Here is a tiny trained network, its code and every weight. The questions are about switching its units off for an input and a target symbol, where a switched-off unit gives its printed mean instead of its output.

import numpy as np


def w(rows, s, z=0):
    codes = np.array(rows[::2]) - 128.0
    scale = np.full(codes.shape[1], s)
    scale[-1] = z or s
    return codes * scale


def f(y):
    return np.maximum(y, 0)


def softmax(a):
    e = np.exp(a - a.max(-1, keepdims=True))
    return e / e.sum(-1, keepdims=True)


def log_softmax(a):
    a = a - a.max(-1, keepdims=True)
    return a - np.log(np.exp(a).sum(-1, keepdims=True))


def net(x, mask):
    ids = ['βζξτφψω'.index(c) for c in x.split()]
    T = len(ids)
    res = E[ids] + P[:T]
    u = 0
    for l in range(2):
        q, k, v = (res @ M[l].T for M in (Q, K, V))
        z = softmax(np.where(np.tri(T) > 0, q @ k.T / 2**0.5, -1e9)) @ v
        res = res + np.where(mask[u], z, O[l][:, -1]) @ O[l][:, :-1]
        u += 1
        y = f(res @ A[l][:, :-1].T + A[l][:, -1])
        res = res + np.where(mask[u : u + 8], y, B[l][:, -1]) @ B[l][:, :-1]
        u += 8
    return log_softmax(res[-1] @ U[:, :-1].T + U[:, -1])


Q, K, V, O, A, B = {}, {}, {}, {}, {}, {}
E = w([
[167,141,101,97],'β',
[96,93,199,114],'ζ',
[109,176,37,147],'ξ',
[130,123,228,144],'τ',
[194,138,164,154],'φ',
[135,214,134,66],'ψ',
[9,166,149,115],'ω',
],0.012)
P = w([
[165,96,119,126],'0',
[171,138,120,142],'1',
[101,201,119,243],'2',
[141,106,119,108],'3',
[129,117,128,134],'4',
[101,186,113,212],'5',
[132,118,122,96],'6',
[113,116,136,128],'7',
[88,174,120,197],'8',
[120,130,132,80],'9',
[99,113,146,125],'10',
[74,162,125,177],'11',
[110,132,136,73],'12',
[107,96,143,139],'13',
],0.011)
Q[0] = w([
[128,50,38,98],'0.h0',
[192,7,118,158],'0.h0',
],0.018)
K[0] = w([
[109,3,53,182],'0.h0',
[192,56,189,231],'0.h0',
],0.016)
V[0] = w([
[239,117,123,216],'0.h0',
[111,114,255,34],'0.h0',
],0.0064)
O[0] = w([
[50,39,135,141,6],'0.h0',
[101,254,150,40,185],'0.h0',
],0.0061,0.0018)
A[0] = w([
[177,130,169,67,66],'0.n0',
[186,200,56,142,8],'0.n1',
[73,163,56,152,200],'0.n2',
[216,78,121,2,153],'0.n3',
[112,185,187,136,162],'0.n4',
[109,193,153,138,86],'0.n5',
[14,112,132,61,38],'0.n6',
[189,102,9,42,123],'0.n7',
],0.011,0.0016)
B[0] = w([
[163,47,122,151,192],'0.n0',
[30,97,163,174,232],'0.n1',
[214,107,105,129,221],'0.n2',
[179,54,56,3,217],'0.n3',
[91,120,165,193,254],'0.n4',
[83,130,107,156,237],'0.n5',
[173,231,163,86,179],'0.n6',
[24,188,169,160,207],'0.n7',
],0.016,0.0052)
Q[1] = w([
[52,94,163,164],'1.h0',
[10,211,95,86],'1.h0',
],0.011)
K[1] = w([
[74,184,175,84],'1.h0',
[6,176,86,108],'1.h0',
],0.013)
V[1] = w([
[28,138,26,86],'1.h0',
[31,3,145,166],'1.h0',
],0.0057)
O[1] = w([
[3,119,68,104,222],'1.h0',
[102,12,137,140,254],'1.h0',
],0.005,0.0057)
A[1] = w([
[148,177,218,127,50],'1.n0',
[212,149,135,51,122],'1.n1',
[151,90,141,8,208],'1.n2',
[177,196,174,187,130],'1.n3',
[78,101,204,101,29],'1.n4',
[222,92,49,15,3],'1.n5',
[82,114,127,25,103],'1.n6',
[105,160,123,173,57],'1.n7',
],0.012,0.0043)
B[1] = w([
[98,68,126,153,168],'1.n0',
[144,213,147,147,153],'1.n1',
[132,106,252,109,245],'1.n2',
[154,182,64,100,196],'1.n3',
[160,72,82,168,207],'1.n4',
[98,95,9,222,186],'1.n5',
[154,183,80,76,255],'1.n6',
[97,141,186,106,200],'1.n7',
],0.023,0.0086)
U = w([
[187,55,218,128,133],'β',
[130,238,110,104,50],'ζ',
[253,160,181,158,254],'ξ',
[148,99,177,18,167],'τ',
[112,48,11,102,125],'φ',
[4,91,193,122,150],'ψ',
[199,71,99,196,105],'ω',
],0.0049,0.0032)

Each question gives the input, a string of symbols that net reads in full, and the target symbol t.
The units are the heads (2 rows each of Q, K, V and O) and the neurons (one row each of A and B). Each row of codes is followed by its name. A weight is (code - 128) times the scale printed after its matrix; where a second scale follows, it is the last column's (O, A, B and U).
mask holds one flag per unit, layer by layer, with each layer's heads first. A switched-off unit (its flag False) gives its mean, the last column of its rows in O or B, instead of its output. The means were averaged over made-up inputs and are rounded, as every weight is.
A unit's drop is (log p(t) with every unit on - log p(t) with that unit switched off) / (log p(t) with every unit on - log p(t) with every unit switched off).
The circuit of an input: a set's keep is (log p(t) with only the set's units on - log p(t) with every unit switched off) / (log p(t) with every unit on - log p(t) with every unit switched off). Starting from the 12 units with the biggest drops (on a tie, the unit counted first), units are removed one at a time, each time the one whose removal leaves the highest keep (on an exact tie, the one counted first), for as long as the keep stays at least 0.8.
units of the circuit, in order: the units of the circuit, biggest drop first
unit that matters most: the unit with the biggest drop
k most important neurons: the k neurons with the biggest drops, biggest first
top k neurons in layer l: the k neurons of layer l with the biggest drops, biggest first
input τ ψ ζ ψ φ β ξ β ψ ξ, target ψ: 2 most important neurons => 0.n7, 0.n3
input β ζ ψ ψ ζ ψ ψ β β ω ω ψ, target ζ: units of the circuit, in order => 1.n3, 0.n3, 1.h0, 0.n6
input ψ ω ψ ψ ω τ, target ζ: units of the circuit, in order => 1.n3, 1.h0, 0.n6, 0.n3
input β φ ψ ψ β β ψ β β ψ ψ, target φ: 2 most important neurons => 0.n4, 1.n2
input ψ ω β, target ζ: units of the circuit, in order => 0.n3, 1.n3, 1.n4
input ω τ τ, target ζ: units of the circuit, in order => 1.n3, 0.n3
input ψ ψ ψ β ω, target ζ: top 3 neurons in layer 0 => 0.n6, 0.n2, 0.n7
input φ ω ψ β τ, target ω: units of the circuit, in order => 1.n2, 1.n6, 1.n4
input ψ ψ ψ ψ β, target τ: top 2 neurons in layer 0 => 0.n7, 0.n2
input ω ψ β ψ φ β ξ ω ψ ζ ω ξ, target ζ: units of the circuit, in order => 1.h0, 0.n3, 0.n6, 1.n3
input β φ β β ω ζ τ, target β: most important neuron => 0.n7
input β ψ ψ, target ψ: units of the circuit, in order => 0.n1, 1.n6
input ψ τ φ, target ψ: units of the circuit, in order => 1.n7, 0.n1, 1.n6
input ζ β ξ ξ ψ ψ β, target φ: top 3 neurons in layer 0 => 0.n4, 0.n3, 0.n1
input ζ ψ ψ ω ψ φ ψ τ ψ φ ζ ψ, target ψ: 3 most important neurons => 0.n1, 1.n6, 1.n7
input ζ ξ ω β ψ, target φ: unit that matters most => 1.n2
input ξ τ τ ψ β β ψ ξ β ψ ψ ω β τ, target φ: top 2 neurons in layer 1 => 1.n2, 1.n3
input φ ψ φ β τ, target ω: units of the circuit, in order => 1.n2, 1.n4, 1.n6
input ω ζ ψ ψ β, target τ: 4 most important neurons => 0.n7, 1.n2, 0.n3, 0.n2
input ζ ψ β β β ξ ω β φ, target ζ: 3 most important neurons => 1.n3, 0.n3, 0.n6
input ζ ω ψ ψ ξ β, target ψ: top 4 neurons in layer 0 => 0.n1, 0.n3, 0.n6, 0.n7
input β τ ψ τ ψ τ β ω ψ, target ζ: top 4 neurons in layer 0 => 0.n3, 0.n6, 0.n2, 0.n0
input ψ ω β ξ ψ ξ β, target φ: 2 most important neurons => 1.n5, 0.n4
input φ ψ ξ ψ β φ ω ξ β, target ζ: top 4 neurons in layer 0 => 0.n3, 0.n6, 0.n0, 0.n1
